Here is a tiny trained network, its code and every weight. The questions are about switching its units off for an input and a class, where a switched-off unit gives its printed mean instead of its output.

import numpy as np


def w(rows, s, z=0):
    codes = np.array(rows[::2]) - 128.0
    scale = np.full(codes.shape[1], s)
    scale[-1] = z or s
    return codes * scale


def f(y):
    return y / 2 * (1 + np.tanh(0.7978845608 * (y + 0.044715 * y**3)))


def log_softmax(a):
    a = a - a.max(-1, keepdims=True)
    return a - np.log(np.exp(a).sum(-1, keepdims=True))


def net(x, mask):
    res = np.array(x, float).reshape(1, 6) / 4 @ E
    y = f(res @ A[0][:, :-1].T + A[0][:, -1])
    res = res + np.where(mask, y, B[0][:, -1]) @ B[0][:, :-1]
    return log_softmax(res[-1] @ U[:, :-1].T + U[:, -1])


A, B = {}, {}
E = w([
[128,128,129],'x0',
[126,129,128],'x1',
[129,127,129],'x2',
[89,255,145],'x3',
[159,115,227],'x4',
[214,160,86],'x5',
],0.0071)
A[0] = w([
[158,186,63,157],'neuron 0',
[250,90,104,158],'neuron 1',
[151,54,104,96],'neuron 2',
[141,65,118,68],'neuron 3',
[138,148,113,255],'neuron 4',
[125,126,168,86],'neuron 5',
[123,144,2,114],'neuron 6',
[86,149,146,92],'neuron 7',
[120,165,147,141],'neuron 8',
[145,188,164,133],'neuron 9',
[189,163,206,156],'neuron 10',
[103,175,123,126],'neuron 11',
[240,146,241,92],'neuron 12',
[110,177,110,185],'neuron 13',
[185,43,102,90],'neuron 14',
[157,97,115,32],'neuron 15',
[120,191,144,61],'neuron 16',
[95,138,25,107],'neuron 17',
[94,119,91,60],'neuron 18',
[163,119,170,85],'neuron 19',
[184,97,17,188],'neuron 20',
[219,157,100,79],'neuron 21',
[104,130,70,83],'neuron 22',
[125,136,143,169],'neuron 23',
[223,158,104,89],'neuron 24',
[54,101,141,40],'neuron 25',
[119,154,99,82],'neuron 26',
[238,171,84,92],'neuron 27',
[106,123,62,54],'neuron 28',
[189,111,169,61],'neuron 29',
[136,128,63,71],'neuron 30',
[30,94,112,123],'neuron 31',
[106,175,132,103],'neuron 32',
[131,124,70,37],'neuron 33',
[85,132,129,56],'neuron 34',
[146,242,110,101],'neuron 35',
[126,162,150,71],'neuron 36',
[224,152,89,115],'neuron 37',
[105,150,40,117],'neuron 38',
[54,67,133,113],'neuron 39',
[68,126,110,201],'neuron 40',
],0.012,0.0049)
B[0] = w([
[150,73,169,208],'neuron 0',
[208,72,140,253],'neuron 1',
[146,213,26,183],'neuron 2',
[148,193,79,153],'neuron 3',
[182,69,136,223],'neuron 4',
[108,128,142,129],'neuron 5',
[55,60,89,214],'neuron 6',
[147,173,140,143],'neuron 7',
[165,143,100,163],'neuron 8',
[170,119,72,185],'neuron 9',
[81,35,122,219],'neuron 10',
[162,150,105,169],'neuron 11',
[3,42,79,245],'neuron 12',
[189,115,108,201],'neuron 13',
[152,225,5,216],'neuron 14',
[104,187,88,120],'neuron 15',
[137,193,71,156],'neuron 16',
[19,88,98,191],'neuron 17',
[79,144,128,118],'neuron 18',
[90,113,101,140],'neuron 19',
[222,76,140,249],'neuron 20',
[101,211,202,172],'neuron 21',
[66,119,114,137],'neuron 22',
[153,111,124,157],'neuron 23',
[92,190,213,179],'neuron 24',
[104,195,192,135],'neuron 25',
[105,133,120,128],'neuron 26',
[102,201,237,205],'neuron 27',
[51,142,110,133],'neuron 28',
[93,121,92,150],'neuron 29',
[96,129,117,137],'neuron 30',
[159,134,203,181],'neuron 31',
[155,168,99,158],'neuron 32',
[63,164,111,122],'neuron 33',
[106,170,148,118],'neuron 34',
[213,162,31,230],'neuron 35',
[122,165,95,128],'neuron 36',
[123,180,225,196],'neuron 37',
[57,78,111,185],'neuron 38',
[197,145,197,172],'neuron 39',
[160,86,163,195],'neuron 40',
],0.016,0.0051)
U = w([
[254,51,132,254],'0',
[250,131,64,61],'1',
[128,57,112,66],'2',
[202,160,233,93],'3',
],0.0078,0.0039)

Each question gives the input, the list of numbers given to net, and the class t.
The units are the neurons (one row each of A and B). Each row of codes is followed by its name. A weight is (code - 128) times the scale printed after its matrix; where a second scale follows, it is the last column's (A, B and U).
mask holds one flag per neuron, in row order. A switched-off neuron (its flag False) gives its mean, the last column of its row in B, instead of its output. The means were averaged over made-up inputs and are rounded, as every weight is.
A unit's drop is (log p(t) with every unit on - log p(t) with that unit switched off) / (log p(t) with every unit on - log p(t) with every unit switched off).
The circuit of an input: a set's keep is (log p(t) with only the set's units on - log p(t) with every unit switched off) / (log p(t) with every unit on - log p(t) with every unit switched off). Starting from the 12 units with the biggest drops (on a tie, the unit counted first), units are removed one at a time, each time the one whose removal leaves the highest keep (on an exact tie, the one counted first), for as long as the keep stays at least 0.8.
units of the circuit, in order: the units of the circuit, biggest drop first
most important unit: the unit with the biggest drop
top k neurons: the k neurons with the biggest drops, biggest first
drop when u is switched off: that unit's drop, to one decimal
input [6,-7,-3,-2,4,-2], class 2: top 4 neurons -> (neuron 20; neuron 35; neuron 1; neuron 13)
input [-6,-7,-5,6,7,0], class 2: units of the circuit, in order -> (neuron 12)
input [4,-7,1,4,7,-7], class 2: top 4 neurons -> (neuron 12; neuron 10; neuron 20; neuron 1)
input [3,3,-3,7,5,-1], class 1: units of the circuit, in order -> (neuron 35; neuron 16)
input [7,8,7,8,5,-8], class 1: top 2 neurons -> (neuron 9; neuron 16)
input [-4,6,-1,3,-6,-8], class 3: units of the circuit, in order -> (neuron 31; neuron 25)
input [-1,-4,-3,-5,0,-1], class 1: units of the circuit, in order -> (neuron 14; neuron 2)
input [1,6,1,-1,-8,2], class 2: top 2 neurons -> (neuron 17; neuron 6)
input [-4,-8,4,5,-8,2], class 2: top 3 neurons -> (neuron 17; neuron 6; neuron 38)
input [1,-5,4,-4,6,-6], class 2: top 4 neurons -> (neuron 20; neuron 1; neuron 12; neuron 35)
input [-2,-1,-3,5,-8,1], class 2: top 2 neurons -> (neuron 17; neuron 6)
input [4,0,-5,-6,2,6], class 1: top 3 neurons -> (neuron 14; neuron 2; neuron 3)
input [6,5,5,-7,5,3], class 1: top 2 neurons -> (neuron 14; neuron 2)
input [-8,-2,-4,-6,-8,0], class 2: units of the circuit, in order -> (neuron 17)
input [-8,6,-3,-7,-3,8], class 3: top 2 neurons -> (neuron 27; neuron 37)
input [-6,-4,6,-2,-7,-1], class 2: top 2 neurons -> (neuron 17; neuron 6)
input [-2,-8,5,5,-5,-8], class 3: top 2 neurons -> (neuron 31; neuron 25)
input [-5,-8,0,2,-7,5], class 2: drop when neuron 6 is switched off -> 0.5
input [2,-7,3,3,7,4], class 2: drop when neuron 20 is switched off -> 0.1
input [-1,-2,-5,-4,0,-6], class 3: drop when neuron 35 is switched off -> 0.1
input [6,5,-2,-1,0,7], class 3: drop when neuron 18 is switched off -> 0.0
input [-3,7,7,8,2,2], class 1: most important unit -> neuron 35
